Below are the code and all the weights of a small trained network. Each question names an input and a target symbol and asks about switching units off, where a switched-off unit gives its printed mean instead of its output.

import numpy as np


def w(rows, s, z=0):
    codes = np.array(rows[::2]) - 128.0
    scale = np.full(codes.shape[1], s)
    scale[-1] = z or s
    return codes * scale


def f(y):
    return y / 2 * (1 + np.tanh(0.7978845608 * (y + 0.044715 * y**3)))


def softmax(a):
    e = np.exp(a - a.max(-1, keepdims=True))
    return e / e.sum(-1, keepdims=True)


def log_softmax(a):
    a = a - a.max(-1, keepdims=True)
    return a - np.log(np.exp(a).sum(-1, keepdims=True))


def net(x, mask):
    ids = ['ΓΘΛΣΨΩαδεζημξπ'.index(c) for c in x.split()]
    T = len(ids)
    res = E[ids] + P[:T]
    r = res
    for j in range(3):
        rows = slice(2 * j, 2 * j + 2)
        q, k, v = (r @ M[0][rows].T for M in (Q, K, V))
        z = softmax(np.where(np.tri(T) > 0, q @ k.T / 2**0.5, -1e9)) @ v
        o = O[0][rows]
        res = res + np.where(mask[j], z, o[:, -1]) @ o[:, :-1]
    y = f(res @ A[0][:, :-1].T + A[0][:, -1])
    res = res + np.where(mask[3:11], y, B[0][:, -1]) @ B[0][:, :-1]
    return log_softmax(res[-1] @ U[:, :-1].T + U[:, -1])


Q, K, V, O, A, B = {}, {}, {}, {}, {}, {}
E = w([
[44,55,158,152],'Γ',
[248,141,106,162],'Θ',
[188,134,184,114],'Λ',
[120,79,129,41],'Σ',
[171,84,123,79],'Ψ',
[101,143,93,182],'Ω',
[191,150,136,85],'α',
[102,82,155,75],'δ',
[76,46,153,182],'ε',
[125,78,141,120],'ζ',
[155,114,186,249],'η',
[50,193,143,111],'μ',
[208,211,118,145],'ξ',
[183,136,137,101],'π',
],0.016)
P = w([
[137,99,130,101],'0',
[145,172,248,126],'1',
[161,58,108,176],'2',
[116,125,100,95],'3',
[144,158,218,142],'4',
[165,56,99,195],'5',
[111,129,104,103],'6',
[134,148,206,150],'7',
[168,65,97,212],'8',
[107,127,106,100],'9',
[132,142,195,162],'10',
[166,73,100,223],'11',
[106,128,107,98],'12',
[147,135,202,113],'13',
],0.013)
Q[0] = w([
[170,255,169,46],'h0',
[167,101,95,198],'h0',
[125,72,232,121],'h1',
[72,212,69,84],'h1',
[109,153,51,81],'h2',
[249,42,239,124],'h2',
],0.016)
K[0] = w([
[226,119,138,69],'h0',
[107,178,132,208],'h0',
[126,35,211,96],'h1',
[98,192,79,110],'h1',
[37,88,122,4],'h2',
[219,214,83,209],'h2',
],0.02)
V[0] = w([
[54,188,109,236],'h0',
[67,46,146,154],'h0',
[166,97,135,209],'h1',
[171,10,246,122],'h1',
[88,129,97,63],'h2',
[233,212,99,233],'h2',
],0.013)
O[0] = w([
[156,16,228,175,77],'h0',
[55,104,60,208,159],'h0',
[173,155,68,169,156],'h1',
[65,206,53,255,254],'h1',
[128,172,115,61,79],'h2',
[149,224,11,202,194],'h2',
],0.008,0.016)
A[0] = w([
[122,138,47,164,209],'n0',
[74,166,223,176,201],'n1',
[94,133,121,192,120],'n2',
[45,54,43,92,87],'n3',
[100,12,120,184,159],'n4',
[74,128,156,206,254],'n5',
[60,21,64,120,51],'n6',
[18,192,182,190,79],'n7',
],0.011,0.0048)
B[0] = w([
[45,55,204,151,252],'n0',
[7,122,30,182,148],'n1',
[178,111,53,47,211],'n2',
[129,10,115,97,158],'n3',
[127,104,252,111,174],'n4',
[130,220,127,33,210],'n5',
[211,244,33,137,152],'n6',
[238,130,155,235,201],'n7',
],0.012,0.039)
U = w([
[207,43,168,136,146],'Γ',
[49,2,160,137,58],'Θ',
[69,253,117,40,134],'Λ',
[137,66,55,140,45],'Σ',
[20,119,168,58,73],'Ψ',
[123,179,215,61,200],'Ω',
[94,151,178,180,170],'α',
[126,78,75,59,80],'δ',
[181,55,165,133,125],'ε',
[193,153,95,96,82],'ζ',
[131,50,246,132,66],'η',
[15,187,206,76,254],'μ',
[98,54,140,192,190],'ξ',
[80,232,139,165,137],'π',
],0.0078,0.0066)

Each question gives the input, a string of symbols that net reads in full, and the target symbol t.
The units are the heads (2 rows each of Q, K, V and O) and the neurons (one row each of A and B). Each row of codes is followed by its name. A weight is (code - 128) times the scale printed after its matrix; where a second scale follows, it is the last column's (O, A, B and U).
mask holds one flag per unit, heads first, then neurons. A switched-off unit (its flag False) gives its mean, the last column of its rows in O or B, instead of its output. The means were averaged over made-up inputs and are rounded, as every weight is.
A unit's drop is (log p(t) with every unit on - log p(t) with that unit switched off) / (log p(t) with every unit on - log p(t) with every unit switched off).
The circuit of an input: a set's keep is (log p(t) with only the set's units on - log p(t) with every unit switched off) / (log p(t) with every unit on - log p(t) with every unit switched off). Starting from all 11 units, units are removed one at a time, each time the one whose removal leaves the highest keep (on an exact tie, the one counted first), for as long as the keep stays at least 0.8.
units of the circuit, in order: the units of the circuit, biggest drop first
most important unit: the unit with the biggest drop
top k neurons: the k neurons with the biggest drops, biggest first
which heads matter: for each layer, one digit per head in row order, 1 if its drop is at least 0.15 and else 0, layers parted by /
input Σ Σ π ε ξ Σ α Γ Ψ Σ μ δ Ψ Ψ, target ξ: units of the circuit, in order => [n0 h2]
input η Σ Γ ζ π μ η Ψ μ, target μ: which heads matter => 111
input Σ α Σ μ Ψ π, target μ: top 3 neurons => [n7 n3 n6]
input Θ Ψ μ π Γ Σ, target Γ: units of the circuit, in order => [h0 n6 n4]
input Σ Γ Λ π Σ ζ, target Γ: which heads matter => 100
input Ω Λ Ψ Σ, target δ: which heads matter => 001
input α Ψ Σ ζ π, target π: units of the circuit, in order => [n3 n4]
input η α Σ Ψ π η Γ, target ζ: top 3 neurons => [n6 n0 n5]
input ξ Γ α Σ Σ ζ π Λ μ Σ ξ Σ Σ Ω, target π: top 3 neurons => [n3 n4 n5]
input Σ Σ Θ Σ η η, target η: units of the circuit, in order => [h0 n4]
input Γ ξ μ ζ δ π Ψ, target Θ: units of the circuit, in order => [n5 n7 n6]
input Ψ Γ Λ Θ Σ ξ Ω, target η: units of the circuit, in order => [h0 h2]
input Ω Γ Ψ η α Σ Σ δ Ψ δ Ψ α ε, target Γ: units of the circuit, in order => [n7 n4 h0 n6]
input α Σ η Σ Ψ Γ δ, target Σ: most important unit => n0
input π η π π Σ Σ, target η: top 3 neurons => [n4 n0 n1]
input Θ Λ Γ Σ Ψ π Ψ Θ Ψ Σ ζ Θ ε, target Γ: top 3 neurons => [n7 n0 n2]
input Θ Λ Ψ Γ ζ π ζ Ψ Σ, target Γ: units of the circuit, in order => [h0 n6 n4 n3]
input Γ η Σ η π Θ, target Θ: units of the circuit, in order => [n7 n6]
input ξ Σ μ α π, target π: which heads matter => 010
input Σ α α Σ ζ δ Σ π Σ Ω ζ Σ, target Ω: most important unit => h0
input ξ Θ Σ, target Θ: units of the circuit, in order => [n0 h2 n7]
input Σ α Σ π Γ, target π: which heads matter => 000
input Σ ξ Σ α Ψ μ π Ψ Γ ξ Θ, target π: which heads matter => 100
